Below are the code and all the weights of a small trained network. Each question names an input and a class and asks about switching units off, where a switched-off unit gives its printed mean instead of its output.

import numpy as np


def w(rows, s, z=0):
    codes = np.array(rows[::2]) - 128.0
    scale = np.full(codes.shape[1], s)
    scale[-1] = z or s
    return codes * scale


def f(y):
    return y / 2 * (1 + np.tanh(0.7978845608 * (y + 0.044715 * y**3)))


def log_softmax(a):
    a = a - a.max(-1, keepdims=True)
    return a - np.log(np.exp(a).sum(-1, keepdims=True))


def net(x, mask):
    res = np.array(x, float).reshape(1, 4) / 4 @ E
    y = f(res @ A[0][:, :-1].T + A[0][:, -1])
    res = res + np.where(mask, y, B[0][:, -1]) @ B[0][:, :-1]
    return log_softmax(res[-1] @ U[:, :-1].T + U[:, -1])


A, B = {}, {}
E = w([
[154,202,181,154,154,82,209,83],'x0',
[142,155,187,6,117,168,149,196],'x1',
[71,133,188,144,65,69,131,165],'x2',
[66,214,161,102,167,152,40,88],'x3',
],0.012)
A[0] = w([
[89,195,133,105,155,143,89,119,83],'N0',
[129,23,64,106,67,170,21,200,57],'N1',
[205,134,73,146,183,198,135,79,99],'N2',
[150,156,155,23,69,201,174,194,75],'N3',
[174,74,129,159,135,88,179,142,36],'N4',
[84,103,89,247,119,68,116,38,96],'N5',
[52,175,194,135,224,180,32,107,108],'N6',
[219,230,186,173,163,63,236,69,69],'N7',
[75,102,201,149,47,61,106,150,3],'N8',
[35,146,204,188,14,59,100,156,192],'N9',
[198,111,72,97,254,196,128,68,94],'N10',
[181,50,51,97,115,94,225,219,117],'N11',
[146,148,220,65,131,146,169,178,136],'N12',
[130,198,102,54,121,125,119,141,86],'N13',
[102,105,61,135,94,107,73,113,107],'N14',
[105,200,70,82,185,85,80,129,66],'N15',
[220,63,110,137,107,137,215,135,33],'N16',
],0.009,0.0048)
B[0] = w([
[111,146,147,181,138,83,133,79,181],'N0',
[136,241,163,92,45,192,85,184,250],'N1',
[71,134,127,103,152,156,205,196,200],'N2',
[152,53,151,178,216,182,100,79,240],'N3',
[84,151,139,140,77,138,119,57,165],'N4',
[164,43,216,133,225,222,86,85,234],'N5',
[82,120,128,232,47,39,142,66,239],'N6',
[152,228,145,79,77,173,18,206,233],'N7',
[42,155,75,28,195,145,226,126,187],'N8',
[115,105,78,139,146,147,222,211,251],'N9',
[94,126,98,89,184,111,254,214,225],'N10',
[53,104,142,212,56,55,95,60,241],'N11',
[146,91,169,204,180,188,110,129,228],'N12',
[155,115,122,161,127,148,153,82,172],'N13',
[156,166,120,134,154,169,81,105,178],'N14',
[77,132,168,161,66,76,145,70,168],'N15',
[38,127,150,150,74,86,121,71,199],'N16',
],0.008,0.012)
U = w([
[82,128,164,172,74,57,129,36,121],'0',
[163,46,190,147,216,238,78,67,102],'1',
[83,135,119,98,159,148,254,181,140],'2',
[149,246,170,105,79,186,29,162,118],'3',
[181,113,123,182,138,114,87,177,250],'4',
[194,103,95,86,156,61,83,145,95],'5',
[156,119,126,46,116,71,139,100,93],'6',
],0.0096,0.011)

Each question gives the input, the list of numbers given to net, and the class t.
The units are the neurons (one row each of A and B). Each row of codes is followed by its name. A weight is (code - 128) times the scale printed after its matrix; where a second scale follows, it is the last column's (A, B and U).
mask holds one flag per neuron, in row order. A switched-off neuron (its flag False) gives its mean, the last column of its row in B, instead of its output. The means were averaged over made-up inputs and are rounded, as every weight is.
A unit's drop is (log p(t) with every unit on - log p(t) with that unit switched off) / (log p(t) with every unit on - log p(t) with every unit switched off).
The circuit of an input: a set's keep is (log p(t) with only the set's units on - log p(t) with every unit switched off) / (log p(t) with every unit on - log p(t) with every unit switched off). Starting from the 12 units with the biggest drops (on a tie, the unit counted first), units are removed one at a time, each time the one whose removal leaves the highest keep (on an exact tie, the one counted first), for as long as the keep stays at least 0.8.
units of the circuit, in order: the units of the circuit, biggest drop first
k most important neurons: the k neurons with the biggest drops, biggest first
drop of u: that unit's drop, to one decimal
input [0,7,-3,5], class 1: units of the circuit, in order	[N3]
input [4,8,-8,0], class 1: 4 most important neurons	[N3; N12; N9; N8]
input [0,4,4,-3], class 1: 3 most important neurons	[N3; N10; N12]
input [-4,7,-8,6], class 2: 4 most important neurons	[N10; N5; N2; N11]
input [-4,-5,5,-4], class 1: 2 most important neurons	[N5; N10]
input [5,8,3,5], class 1: 2 most important neurons	[N3; N12]
input [5,-4,8,5], class 2: 2 most important neurons	[N9; N8]
input [6,5,-3,0], class 3: 2 most important neurons	[N7; N5]
input [-6,-2,-5,-2], class 3: 2 most important neurons	[N1; N9]
input [-2,-7,-8,-6], class 2: 3 most important neurons	[N10; N2; N3]
input [5,3,-3,3], class 3: 3 most important neurons	[N7; N5; N9]
input [-2,6,1,6], class 0: 4 most important neurons	[N6; N5; N15; N0]
input [-5,6,-2,8], class 0: drop of N6	0.6
input [-1,4,6,-7], class 0: units of the circuit, in order	[N11]
input [8,5,-3,-5], class 3: drop of N7	1.6
input [5,1,0,4], class 3: drop of N3	0.1
